Below are the code and all the weights of a small trained network. Each question names an input and a target symbol and asks about switching units off, where a switched-off unit gives its printed mean instead of its output.

import numpy as np


def w(rows, s, z=0):
    codes = np.array(rows[::2]) - 128.0
    scale = np.full(codes.shape[1], s)
    scale[-1] = z or s
    return codes * scale


def norm(h):
    return h / np.sqrt((h * h).mean(-1, keepdims=True) + 1e-5)


def f(y):
    return np.maximum(y, 0)


def softmax(a):
    e = np.exp(a - a.max(-1, keepdims=True))
    return e / e.sum(-1, keepdims=True)


def log_softmax(a):
    a = a - a.max(-1, keepdims=True)
    return a - np.log(np.exp(a).sum(-1, keepdims=True))


def net(x, mask):
    ids = ['αβγδξτφψ'.index(c) for c in x.split()]
    T = len(ids)
    res = E[ids] + P[:T]
    r = norm(res)
    for j in range(3):
        rows = slice(2 * j, 2 * j + 2)
        q, k, v = (r @ M[0][rows].T for M in (Q, K, V))
        z = softmax(np.where(np.tri(T) > 0, q @ k.T / 2**0.5, -1e9)) @ v
        o = O[0][rows]
        res = res + np.where(mask[j], z, o[:, -1]) @ o[:, :-1]
    y = f(norm(res) @ A[0][:, :-1].T + A[0][:, -1])
    res = res + np.where(mask[3:7], y, B[0][:, -1]) @ B[0][:, :-1]
    return log_softmax(norm(res)[-1] @ U[:, :-1].T + U[:, -1])


Q, K, V, O, A, B = {}, {}, {}, {}, {}, {}
E = w([
[110,150,103,228],'α',
[138,159,113,180],'β',
[122,171,100,202],'γ',
[152,177,169,185],'δ',
[162,159,235,166],'ξ',
[60,51,146,156],'τ',
[81,96,145,191],'φ',
[88,87,153,7],'ψ',
],0.018)
P = w([
[171,63,29,138],'0',
[146,9,67,169],'1',
[138,15,105,184],'2',
[126,36,131,197],'3',
[113,54,152,204],'4',
[92,78,155,196],'5',
[67,105,161,188],'6',
[42,139,151,175],'7',
[21,155,147,162],'8',
[2,185,142,153],'9',
],0.0083)
Q[0] = w([
[43,53,1,169],'H0',
[202,154,52,199],'H0',
[155,90,84,97],'H1',
[84,89,148,161],'H1',
[65,114,126,175],'H2',
[151,155,144,97],'H2',
],0.027)
K[0] = w([
[19,202,28,227],'H0',
[2,84,93,40],'H0',
[231,79,90,140],'H1',
[140,113,219,84],'H1',
[46,149,203,131],'H2',
[184,126,105,163],'H2',
],0.021)
V[0] = w([
[104,132,176,161],'H0',
[192,117,155,149],'H0',
[47,60,26,246],'H1',
[112,156,158,253],'H1',
[203,170,46,122],'H2',
[164,196,172,82],'H2',
],0.021)
O[0] = w([
[127,192,140,94,197],'H0',
[110,137,173,86,219],'H0',
[51,254,173,52,51],'H1',
[111,221,87,160,217],'H1',
[192,165,90,88,9],'H2',
[151,125,210,111,103],'H2',
],0.018,0.014)
A[0] = w([
[253,160,119,132,103],'N0',
[152,108,162,17,254],'N1',
[122,220,61,52,158],'N2',
[31,148,103,119,78],'N3',
],0.023,0.0056)
B[0] = w([
[123,69,38,144,166],'N0',
[72,164,255,104,189],'N1',
[187,47,137,172,213],'N2',
[105,15,86,104,254],'N3',
],0.024,0.0074)
U = w([
[129,211,110,74,180],'α',
[205,38,48,177,147],'β',
[2,81,116,129,2],'γ',
[20,163,94,116,8],'δ',
[146,36,223,51,200],'ξ',
[152,227,169,237,100],'τ',
[49,233,244,123,240],'φ',
[186,173,115,62,160],'ψ',
],0.011,0.0042)

Each question gives the input, a string of symbols that net reads in full, and the target symbol t.
The units are the heads (2 rows each of Q, K, V and O) and the neurons (one row each of A and B). Each row of codes is followed by its name. A weight is (code - 128) times the scale printed after its matrix; where a second scale follows, it is the last column's (O, A, B and U).
mask holds one flag per unit, heads first, then neurons. A switched-off unit (its flag False) gives its mean, the last column of its rows in O or B, instead of its output. The means were averaged over made-up inputs and are rounded, as every weight is.
A unit's drop is (log p(t) with every unit on - log p(t) with that unit switched off) / (log p(t) with every unit on - log p(t) with every unit switched off).
The circuit of an input: a set's keep is (log p(t) with only the set's units on - log p(t) with every unit switched off) / (log p(t) with every unit on - log p(t) with every unit switched off). Starting from all 7 units, units are removed one at a time, each time the one whose removal leaves the highest keep (on an exact tie, the one counted first), for as long as the keep stays at least 0.8.
circuit, biggest first: the units of the circuit, biggest drop first
most important unit: the unit with the biggest drop
top k neurons: the k neurons with the biggest drops, biggest first
heads that matter: for each layer, one digit per head in row order, 1 if its drop is at least 0.15 and else 0, layers parted by /
drop of u: that unit's drop, to one decimal
input β ξ ξ ξ ξ ξ δ ξ, target φ: most important unit -> H2
input ψ δ τ, target ξ: heads that matter -> 010
input γ γ ξ, target β: heads that matter -> 001
input τ γ ξ ξ β, target τ: heads that matter -> 100
input ξ ψ ξ φ ξ α ξ, target τ: heads that matter -> 010
input δ ξ ψ, target β: circuit, biggest first -> [H1 N2]
input γ δ ξ, target β: top 3 neurons -> [N2 N0 N1]
input ψ α ψ ψ ξ ψ β ψ, target φ: heads that matter -> 110
input φ β β, target δ: circuit, biggest first -> [H1 H2 N3 N2]
input τ ξ β δ δ ψ, target β: heads that matter -> 011
input ξ ξ γ, target τ: circuit, biggest first -> [N3 H2 H1]
input δ γ α ψ ξ ξ ψ γ γ, target ξ: heads that matter -> 011
input ξ ξ τ φ ξ, target γ: circuit, biggest first -> [N3 H2 H1 H0]
input ψ ψ δ, target ξ: circuit, biggest first -> [H1]
input ξ δ ξ ξ ξ ξ ξ δ γ, target τ: heads that matter -> 111
input δ ξ ξ ξ ψ γ ξ ξ ξ α, target τ: heads that matter -> 111
input α ψ δ, target ξ: heads that matter -> 010
input ψ τ ξ ψ δ ψ ψ ξ ξ ψ, target φ: circuit, biggest first -> [N1 H0]
input τ ξ τ τ τ ξ, target γ: heads that matter -> 001
input ξ ψ ξ ξ ξ β, target τ: top 3 neurons -> [N3 N2 N0]
input τ ξ ξ ξ ξ α, target τ: circuit, biggest first -> [H1]
input ξ ξ ξ ξ ξ ξ, target τ: top 2 neurons -> [N1 N3]
input γ ψ α, target ξ: drop of N0 -> 0.0
input ξ β β ξ ψ γ ξ ξ δ, target τ: drop of H2 -> 0.3
input γ β ψ ψ β, target ξ: drop of H1 -> 2.3
input γ ψ ξ ψ ξ δ φ ξ ξ δ, target τ: drop of H0 -> 0.4
input ψ ψ φ, target ξ: circuit, biggest first -> [H1]
